Here is a tiny trained network, its code and every weight. The questions are about switching its units off for an input and a class, where a switched-off unit gives its printed mean instead of its output.

import numpy as np


def w(rows, s, z=0):
    codes = np.array(rows[::2]) - 128.0
    scale = np.full(codes.shape[1], s)
    scale[-1] = z or s
    return codes * scale


def norm(h):
    return h / np.sqrt((h * h).mean(-1, keepdims=True) + 1e-5)


def f(y):
    return np.maximum(y, 0)


def log_softmax(a):
    a = a - a.max(-1, keepdims=True)
    return a - np.log(np.exp(a).sum(-1, keepdims=True))


def net(x, mask):
    res = np.array(x, float).reshape(1, 6) / 4 @ E
    u = 0
    for l in range(4):
        y = f(norm(res) @ A[l][:, :-1].T + A[l][:, -1])
        res = res + np.where(mask[u : u + 3], y, B[l][:, -1]) @ B[l][:, :-1]
        u += 3
    return log_softmax(norm(res)[-1] @ U[:, :-1].T + U[:, -1])


A, B = {}, {}
E = w([
[185,200,25,107,100,209,26,104,19,205],'x0',
[162,119,234,47,168,135,106,104,233,126],'x1',
[18,176,110,165,97,108,253,227,110,123],'x2',
[36,181,58,191,129,133,117,12,144,166],'x3',
[42,67,203,157,62,27,105,166,5,246],'x4',
[135,52,156,217,123,171,248,120,154,189],'x5',
],0.0044)
A[0] = w([
[150,138,236,81,85,148,150,148,129,131,238],'L0N1',
[95,177,1,70,123,118,77,64,82,107,138],'L0N2',
[66,227,58,114,123,173,181,175,205,36,9],'L0N3',
],0.0062,0.0013)
B[0] = w([
[227,121,112,117,154,78,179,154,242,91,206],'L0N1',
[194,177,173,163,86,151,102,138,154,81,254],'L0N2',
[135,108,160,165,2,159,72,159,86,195,254],'L0N3',
],0.0097,0.0053)
A[1] = w([
[80,136,108,134,93,180,189,129,142,179,56],'L1N1',
[104,88,135,115,1,136,115,254,100,151,12],'L1N2',
[149,94,93,119,101,219,2,103,153,109,254],'L1N3',
],0.0055,0.00089)
B[1] = w([
[113,92,2,115,129,189,194,76,101,137,164],'L1N1',
[140,15,72,222,83,8,233,109,46,198,254],'L1N2',
[151,106,230,104,132,199,130,223,115,215,246],'L1N3',
],0.0075,0.0061)
A[2] = w([
[29,9,90,201,75,168,124,133,193,103,19],'L2N1',
[113,200,41,254,115,153,139,164,25,99,128],'L2N2',
[96,169,2,84,183,133,30,155,114,37,4],'L2N3',
],0.0047,0.0025)
B[2] = w([
[102,166,124,170,170,130,120,2,83,149,192],'L2N1',
[197,108,166,97,85,122,141,102,86,132,255],'L2N2',
[119,70,111,221,123,123,199,149,196,5,129],'L2N3',
],0.0088,0.0042)
A[3] = w([
[45,104,202,119,197,28,149,232,129,73,46],'L3N1',
[131,111,233,248,136,240,173,40,163,188,67],'L3N2',
[96,128,186,89,111,255,134,111,170,158,1],'L3N3',
],0.0043,0.0011)
B[3] = w([
[153,143,82,149,128,107,151,194,254,121,177],'L3N1',
[37,146,55,134,154,53,184,134,107,15,255],'L3N2',
[47,19,84,102,126,109,213,155,131,230,170],'L3N3',
],0.008,0.0046)
U = w([
[176,192,184,84,114,184,63,171,135,109,237],'0',
[93,103,109,190,56,109,183,135,37,180,161],'1',
[48,170,94,127,194,111,151,93,150,87,5],'2',
[85,104,162,76,174,75,152,170,255,113,148],'3',
],0.0091,0.003)

Each question gives the input, the list of numbers given to net, and the class t.
The units are the neurons (one row each of A and B). Each row of codes is followed by its name. A weight is (code - 128) times the scale printed after its matrix; where a second scale follows, it is the last column's (A, B and U).
mask holds one flag per neuron, layer by layer. A switched-off neuron (its flag False) gives its mean, the last column of its row in B, instead of its output. The means were averaged over made-up inputs and are rounded, as every weight is.
A unit's drop is (log p(t) with every unit on - log p(t) with that unit switched off) / (log p(t) with every unit on - log p(t) with every unit switched off).
The circuit of an input: a set's keep is (log p(t) with only the set's units on - log p(t) with every unit switched off) / (log p(t) with every unit on - log p(t) with every unit switched off). Starting from all 12 units, units are removed one at a time, each time the one whose removal leaves the highest keep (on an exact tie, the one counted first), for as long as the keep stays at least 0.8.
circuit, biggest first: the units of the circuit, biggest drop first
most important unit: the unit with the biggest drop
top k neurons: the k neurons with the biggest drops, biggest first
top k neurons in layer l: the k neurons of layer l with the biggest drops, biggest first
input [3,4,6,3,0,-8], class 0: most important unit	L0N2
input [2,5,-2,3,-1,-1], class 3: top 2 neurons in layer 3	(L3N3, L3N2)
input [-1,2,-2,2,1,7], class 2: circuit, biggest first	(L0N3, L1N2, L3N2)
input [-7,-5,-4,4,4,2], class 2: circuit, biggest first	(L0N3, L1N2, L3N2)
input [6,6,2,7,4,-3], class 0: circuit, biggest first	(L1N2, L0N3)
input [-3,3,0,0,5,7], class 3: circuit, biggest first	(L0N3, L0N1, L1N2)
input [2,-3,-5,-4,-1,0], class 0: circuit, biggest first	(L0N3, L1N2)
input [6,-6,-1,-2,1,-7], class 0: top 2 neurons in layer 0	(L0N2, L0N3)
input [-5,-7,-7,1,-3,6], class 2: circuit, biggest first	(L1N2, L0N3, L3N2)
input [5,4,-5,3,-1,6], class 3: top 2 neurons	(L1N2, L0N3)
input [-1,-1,0,-3,-7,-2], class 1: circuit, biggest first	(L0N3, L1N2)
input [-4,1,-1,7,0,3], class 2: circuit, biggest first	(L1N2, L3N2)
input [-6,-8,-8,5,-6,3], class 2: circuit, biggest first	(L3N2, L1N2)
input [5,5,3,-8,2,-3], class 3: most important unit	L0N1
input [0,-1,-5,-8,0,-3], class 3: circuit, biggest first	(L0N1, L0N3)
input [-8,5,3,-1,-6,8], class 2: top 2 neurons in layer 1	(L1N3, L1N1)
input [6,6,-6,3,7,0], class 0: top 2 neurons	(L1N2, L0N3)
input [-3,-4,-5,6,0,-1], class 2: top 4 neurons	(L0N3, L3N2, L1N2, L2N2)
input [7,-8,-3,-2,3,-7], class 0: top 2 neurons	(L0N2, L0N3)
input [-2,5,3,5,3,-3], class 3: top 2 neurons	(L0N3, L1N2)
